Each row has a class, written as a number after it.
[  20   60  218  -47  276  305 -517 -274  295  329 -187 -899  120  -82
 -259   28    1  -51 -286  109  -48  372    0  399 -489   21 -169 -286
   21  436  453  -46  -83  310  -27]
1
[-133   17 -252 -160   11 -186  217   54  154  117 -127  679 -205   91
  229  130  118 -149   34   96  128  -33  290 -142  -34  204  354 -137
 -416   83 -245   61 -117   76 -143]
4
[ -12 -136  -83  122  -75 -168 -146  -26   -1   52   31   -6  282  -32
   17  -20    5  -63  -84   95  -64  283 -120  -97   32  -47  103  210
  -37  237  -25   62 -175   98  -47]
10
[  24  112  -87 -205 -108 -129  -48  -26 -210    5 -193   68  100   22
 -120  -65  230 -212  194  -85  187  151   78 -343  -14  127  188  109
  166  237  288  197  -34  148  -28]
8
[ -70   90 -302   73 -160  173  -66  -47 -173   15 -175   94  -39  185
   57 -100  324  101  118  -52  112   63   -7 -455   84  103   44  235
  -13  157  251  -69  -36  218  117]
2
[-126   11  215 -353  123  143  196  -77 -229  -28 -114   61 -155 -150
 -123  118 -268  185   -8  239 -258   17  197  254 -169  -23 -247 -185
  -38 -214  -78   -2   83  -45   57]
1
[ 482  -10   39 -598  -59   70 -222  103 -339 -127   -7  582 -244 -172
  -41   33  182   90  -93   61 -289  275 -347 -321  104   36 -191  -52
  -57  -47  382 -124  -50  186  -88]
2
[ 274  344   81 -291 -189 -199  -26 -138   45   -8  150  -77 -100   13
  268  151  215   31   37  -38  -96  341 -269 -430  162 -203  -83 -205
   95  114  397   35  284  246 -198]
10
[  31 -212  104 -407 -377  -85 -117 -191   29 -657  -80 -162 -122 -113
   84   68 -153 -130 -197  -10  -61   33  134  149   39  162  144   74
    5 -131  373 -129   54  140 -273]
1
[-374  342   77 -513  -95  204  115 -243 -433  390  303 -451   28   37
  -54  127  -64  354  362  160 -246  120  -20 -106 -363 -377  128 -329
 -222 -111  201  338   72  -94    1]
5
[ -97  -48  -76 -214 -101 -125  -65 -204  -40   -7 -253 -196 -107  -85
   30   30  255   60   96  -29   -9  193   54  192   79  147   84  -21
   48  221  108  -34 -133  177   48]
5
[ 173   55   32 -161    5 -115 -183  -53   14   76  245  180  -12   22
 -173  111  518  -82   91  114 -430  158   21  170   16 -240   11 -401
  239  317   15   31    5   53  -77]
7
[  66 -189  303  -72  -93 -136   36  107 -320  367  132 -430 -412 -274
    0  215  -64  554  321 -583 -425   47  201  270   74 -216 -335  163
 -280  440   89  133  278   61  -18]
1
[-383 -371 -129   61  302  147 -302 -303 -350  163 -315 -526   77  -57
 -266  -47 -273  140 -219  -31  109  124  -32  322   18  193  137   84
 -552   99 -230 -254 -171  -60   61]
10
[-117  -73 -249 -349 -120   -1  -98  -54 -181  -61 -102  271 -353   94
    6   70   68 -147  233 -103  219  -82  106   42   54 -187  196  -11
   39  187   83  115  134  -49  134]
2
[-260  -15  -43  -49  178 -139  194 -205 -350   15  -89  222   -8  -46
   84  -47   -7   13   60  415 -300   96  390  -18   60  165   24 -156
  -90    8   -8   21   -7   94    1]
6
[ 344  -98  -43 -571 -548   35    3   78   96   81  102  125 -374  -93
 -150 -194  -92 -181  192  269 -227 -197 -129 -165  191   43   38 -304
  -50  -69  214  130 -135  -31 -101]
8
[-343 -249 -268 -478  -10  -82   18 -400 -328  250 -215  -70 -169  -74
   73  -50  -48  -54   23  226  -72  246  260 -140 -216  332  235   39
 -368 -360  -76 -100 -230  381 -231]
1
[ 198  352  123 -278  232  159  -20 -165  338   38   35  -48  379 -219
 -215   50  116 -260 -178  179  151  164 -340 -344 -252  -14   63  -66
   46  -64  114   16    4    5  -39]
6
[  97  -51 -102 -197   16  -98 -115 -160 -178 -145 -315  357 -475  -13
  -69   88  163  208  113 -324  -76  106   82   87  259 -140 -134   20
  -59  307   -4  -42   73  267  -19]
4
[ -43 -232 -328  234 -210   28 -329 -116  122  -20 -287 -166  137   16
  -37 -213  118 -229  -80  -86  353   88  -79   39   81  139  225  211
  268  124  -18 -187 -261  132  -17]
6
[ 384  -59  146 -568  296   87 -210 -119 -248 -336  -16   64 -208  -67
 -329   73  121  144  224  -47   94  275 -188  140 -141   85  -89  -88
   83  180  384 -126   79  298  -74]
0
[-180 -264  -36   47   21   62 -134  -52  163   82  155   47  189   40
   49  -70   -2 -239  -65  188  225  -71  211 -153   24    4   91  161
 -115  -48 -116 -113   50 -162 -103]
3
[ -98  -25   16 -466 -323  -21  389  139 -332 -124  -90   59 -189  -87
 -113  405 -194  -82  161 -190 -330 -156  265  247 -253 -140  140 -150
 -126 -191 -107  197  288 -112   18]
2
[ 395  118  240    2   84   37 -156  220  360 -478  300  546   47   87
 -111  -51  330 -112 -157  -48  -30   53 -413   97  101 -133  -97  267
  310   74  -22 -136  248   78 -212]
4
[-369 -198  -19  224  253 -253  103 -763  157  135  127 -602  -43  -60
 -428  -51  -65  193   10  520 -212  -66  233   36   49  425  -28  -67
  -66 -181  102 -223 -226   85 -223]
0
[ -49  -49 -193 -109   19  -54 -217  -20    9   49  -41 -144  227   30
 -103 -147   63 -125 -310  -10  105  289 -117 -462   51  -81   59   30
 -329  150   47   49 -285   61  -74]
4
[ -53 -291 -157  200  451  215 -383  -52  255  199  -22 -396  108   90
 -450 -332  -97   72  -90 -584 -120  382 -233  -44   19  -51  -19  253
 -306  121  141  -56  -33  245  196]
0
[-321  -24   51  298  -48 -119 -154  209 -487 -206   85 -150 -226  -88
  -62   95   11  179   36 -577 -204   50  678   88  -24  -13   46  107
 -363  337 -122  147 -122  -17  203]
5
[-206  -88 -140   55  155 -148 -130 -155 -177  -10 -176   82 -177  108
   25 -123  248  143   31 -380   23  250  400  -79  130  121  -77  109
  -89  204  -17  -53   97  257   57]
3
[ -86   75   36 -495   57   71   18   64 -135 -481  -63  126 -241   26
  195   91  107   60 -122  140  110  123  -38 -220   45 -121  -76  -64
  -13 -277  174  -75  -63   61 -236]
6
[  18   84  -29   10  -83  -77 -150 -122 -459 -124 -261   58  -89  -19
  372  -23  251  -19   84  -12  -46  269  269 -271   12  195   34 -135
   42  182  374   12 -179  270  -44]
7
[ 128  225 -306   97   -1 -129 -204 -251 -139 -176  -74  226  121  111
  -69 -145  388  -75  -46 -198  158  219  -99 -534   84   80  162   82
   47  270   63  -11  -59  279   26]
9
[ 201 -231   97  168  -46  -53 -223 -191   75  261   42   41  208  -16
    4 -161  127 -187  137   73   41   68 -230  -33   79  -44 -207  166
  248    9 -129  -90  -63  -59   24]
1
[ 255  146 -211   22 -428  -49   16  110 -292  -98 -284  -72   19   51
  497  -39  167   -7  -81 -147  139  137  -67 -234  -51  148  -19 -115
   37  208  264   15  -58  200   41]
6
[ 240  -80 -139  -59 -157   71 -212 -303 -346  -38 -431  531 -123  -17
   -6  -38   58  -93  -51  341 -159 -143 -382   94   45  -30  -82 -185
  291   19 -212  -18  -31 -190  -36]
3
[ 168  -96 -154 -108 -152  -31 -178  -75  -66   91 -349  228 -243    2
  -97  131  313   55  212 -308  -31  209 -111 -103  135   37 -124  109
  321  -33  109 -198  -23  291  -27]
6
[ 181 -306  245   99   62  -41 -312  265   -4 -457 -224  123  -30   85
  -69   84  -18  -80  -16 -385  -59  148  -90  395  326  -32  198   26
 -326  254 -133 -177 -124  117 -319]
1
[ 177  -43 -149 -298  -73  -77   24  -68 -110  -65  107   77   -9  -23
   76  -42   51 -138  104   -4  269   -8  -51 -461 -108  -17   56 -161
    2  -93   -4   78  -79  -98  -55]
9
[ -50  -96  173 -355  220  -86 -129 -213  451  292 -142 -337  183  -15
 -135  -70  250  -26 -175 -155  -25  760 -159   16 -296  -68 -306 -178
  176  -29  183    6 -272  226 -219]
7
[  17  265  -69 -639 -165   25 -266 -174 -435 -238 -178  -19 -317  -56
   18  166   35   66  -49   94  -44  110 -349 -330  -73 -308  -59  -32
   84   24  -42  242  146  -50  108]
2
[  -6    4  130 -391  212 -206  171 -201 -161 -432  -20  144 -193 -217
  -51   51 -190  153 -195   78 -100  117  166  213    8  134   49 -175
 -243 -164  -21  -63 -100  180 -263]
4
[ -76  187  248   22 -121 -130  196 -277   81 -362  197 -130  143 -112
   88   40 -194  -29   -4  128  -11  101   87  165  -21   86  148  -91
   57 -103   85  -41   80    6 -103]
8
[-141   67  245 -464  105  152   18   47  150 -589  191 -448   99 -107
  172   47 -123  282  -52 -465  268  142  162 -210 -165 -374   31  301
 -395  -34  -39  203   57  160 -169]
9
[  80   21 -311   27  -78    5 -133   26  115 -254 -186  191 -124  160
   99  -50  260  -82   65 -302  342   48 -132  -65    6   -7  144  103
  199  141   67  -24  -96  141   95]
6
[ 345  -66  120 -162  -29  106 -117  -81 -209 -326  -75   51 -220 -335
  105   87 -304  410  209 -378 -189  130 -269   18  -32 -230   -2  193
 -118  291   49  130  129  135  -18]
6
[-250   43 -139 -277  -36  -58 -195  225 -665  168 -560  -15   27  128
 -228   16  124   20 -169 -114    9  145  -32 -123  113  325  235   71
 -499   89 -140   50 -178   93  -79]
0
[  35 -167 -139   29  -31  107  -38   41  123 -205 -270 -244  -63   39
  -42 -127 -280   -4 -191 -168  197   75  -36  127  -31  257  118   49
 -138  -13 -235 -185  108  179  -49]
10
[ 392  -74   49 -243  -99   38    5   27   -2 -321  -72  352   56 -111
   38 -213 -138   46  -62   13 -107  211 -201   19   24  190  129  -73
   25  108  225  -39   -3  205 -190]
7
[  86  -64 -220 -208 -131   70    0 -182 -233   77 -253 -131 -353   11
  -12   36  246   86  284 -299  182  174   82 -144  118  173  -77  -91
   12  -25  333 -287  -76  316  102]
7
[ 199 -249  191  162  -64   41    5  461   68   52    5  133 -287  -46
  110  220  -86  180  261 -433 -303 -160  -95  428  234 -296  -78  191
 -215  266 -369   42  251  -60   43]
5
[-322   81  144  -98   30   75  -62  -64 -171  -30   59 -737  317   48
 -318   16    4   75 -122  412 -307  192 -165  313 -372  -41   13 -261
  -92  154   39  240 -362 -245  122]
4
[-381 -197  121  136  315 -277 -136  -47  -21  -87 -337 -371   56 -155
  -86  -48 -175  117 -244  -10  -59  222  428  471 -237  359   87  328
  131  399   35  222  -50  204  -57]
2
[ 252    0 -258 -183 -248  102 -302  205 -321 -226 -376   29 -105   10
  108  -21  294   82  -76 -175  188  170  -68 -245 -150  105  -98   49
  144  237   86    3 -293  229  116]
6
[ -83 -125  -86 -217 -226  127 -132  302 -206 -173 -184  -94 -175   35
  109   55   53  -84 -135   60   31  118   84  -45  -11  100    8  169
 -129  -24  119 -110 -100  178  -50]
4
[-109   63   38 -199 -246 -116   33 -129 -193  260 -159 -147 -102 -300
   47  200  -54   21   99   55 -274  -44  259  146   39  -92  -26   62
  160  141    9  184  259   23  155]
3
[ 576  185  299 -507 -214   44  -20  264 -407 -503   84  165   99  -86
  323  175  220   19   63  100 -108  237 -388 -301 -112   -2 -145  -47
   57   28  470   50   -8  114  -82]
7
[ 125  211  -51  -35   83   21 -164 -264  -40   38 -103  398  -50   23
   -9 -136  342  104  112 -219   -4  384   12 -215  -36  -19 -134 -135
  202  158   85  -27  -75  276   72]
9
[ -29   80  273 -659  -78  203   72  363 -165  -73 -152   81 -320  -80
 -101  252   87  235  223 -115 -533  422   59  277 -356 -128   -1   70
   48  133  433  248   97  432 -264]
7
[ 342 -243  284 -555 -188   79 -253  412 -338 -464  181  112  -89 -195
  236   62  201 -161    8  124 -310  373   -8 -166 -172  -30 -218   64
  146  174  428   67   23    5  -32]
8
[  60  -72  276 -523 -394  147  162   67 -440  433  -88 -585  -16  131
   21   50   56  -30  275 -234 -369  131 -214  -27 -115   66 -218 -246
 -498 -395   61   10  123  -15 -101]
8
[-244 -318  215  458   24  -67 -351   49  346  146  -24 -598  295   92
 -174 -259  -95    5  -21 -100  -73  232  126  676  109  209   63  136
   83  285 -201  -76  -83   48   77]
0
[-159 -110  170  -92  149  140   -3   73 -426 -279 -200 -201 -165 -196
 -228 -100 -322  360  -59  -51 -406  180  130  297   27   75  -52  207
 -298  164 -118   31   21  240  -25]
9
[ 206  -55   59  -94 -204  104 -314   -8 -113   78   51 -143   45  -96
   40 -145   52  -22  -19  -46  246  232 -121 -170 -163  -32 -210  142
   31   79  -18  -76 -211  139  -58]
6
[  40   79   92 -187  204  -89   86 -268  -59  -74   43 -540  117  -37
  -77 -113 -203  445  -73 -164  -91   44 -218   16  134 -252  -87  -44
 -314  152  -65  188  131  124 -122]
10
[-220 -129 -246 -373  -57 -123  170 -129   26  101 -132 -288   10 -180
 -242  -80 -110  228 -286  165  -53  256  129 -266  -32   34   -8  -16
  -77  154  -98   39  -48   85 -186]
8
[ 348   53 -182  154 -187  184 -169  -41  -63 -341 -102  567  -81  -14
 -109  110 -199   -2 -104 -133  194 -315 -338 -181   15 -237  106  189
  -17   91 -233  -55   34  -87  -34]
1
[ 306  188    2 -265  313  262 -328 -723 -251 -572  306 -164  204 -290
 -123  180   33  504  -58 -430   15  213 -346 -332 -289 -281  -10   28
 -178   44   24 -170  167   51  243]
7
[-225  -62  117 -513  123 -166   64  248   45 -145  -90  181 -176  -59
  121   72   83 -195 -153  -96  -86  363  358  -70 -118   18   92  -38
 -149   75   50  180  102  102 -263]
8
[-208 -115  114  183   12  146 -116  289 -351 -564 -342  324 -366  212
  -36   -8  -45   96  326 -476   -7 -108  578   55  125  135   94  404
 -161  198 -114   38  213  233  -51]
6
[ -98 -100  109 -288 -128   35   66   49 -234   96 -184 -211  -19   41
  -29  -64   78   75   56  105 -194  243   21  -81   95   96 -195   88
 -179   31  185   -7  -15  154  -46]
2
[   9  239  171  246  -47  133 -104   54  -97    4 -240  176  144  -39
  140  106 -116   30  -34  310   38   66   66  204  -49  -54  -38  149
  282  266  167   44   23  211   21]
2
[ -18   65  241   50  129  169  -79   15 -390 -189   79  -28 -169  -30
    2  197 -126  312  216 -165 -266 -244    5  334  -93 -173   44   94
  -70   22  -39  108  210  -44    9]
7
[ 186  -77  -42 -447  -53   41  -49  179 -585  -86 -215 -207  -48 -313
 -218  -85  -97  192  -36 -296 -271  287 -148  -27 -124  -15   72  164
 -221  380  316  232  -72  234  -24]
1
[-277  -64  201  119 -181 -105   20  160 -286  298 -164 -614  154  179
   77  127    4 -294  147  230 -385  -77  180  -22   -5 -159  -51 -146
   73  -50   -4  295  120 -160 -151]
4
[  55  -99  275  276   91   32 -289  144    4 -283  -61   75 -191  -17
  116  -62 -339   79   11 -170 -112  -50  208   12  303  -56   57  269
  -76  155   24  -14  264  227 -274]
1
[ -95  -92 -200 -455   -5 -133   84   22 -105  -10  -26  102 -601   -2
  -15  162 -283   78  122 -171  -80   96  100 -232   60 -101  147   -5
 -440  136  189  177  203  169 -119]
10
[ 108  248 -345 -304 -109  420  -69  105 -244 -608 -300  454 -166  112
   13   47   91  -16 -236  239  277 -200 -223 -534 -179   78  202  102
   62  -60  167  -57   35   69  -92]
9
[-183   16  521 -138  163  -18  158   60  324   37  224 -360 -119 -110
 -521  278  -60  152  355 -123 -465  -87  150  201  131 -497 -174  122
  -81  269  176  328  180 -129 -145]
1
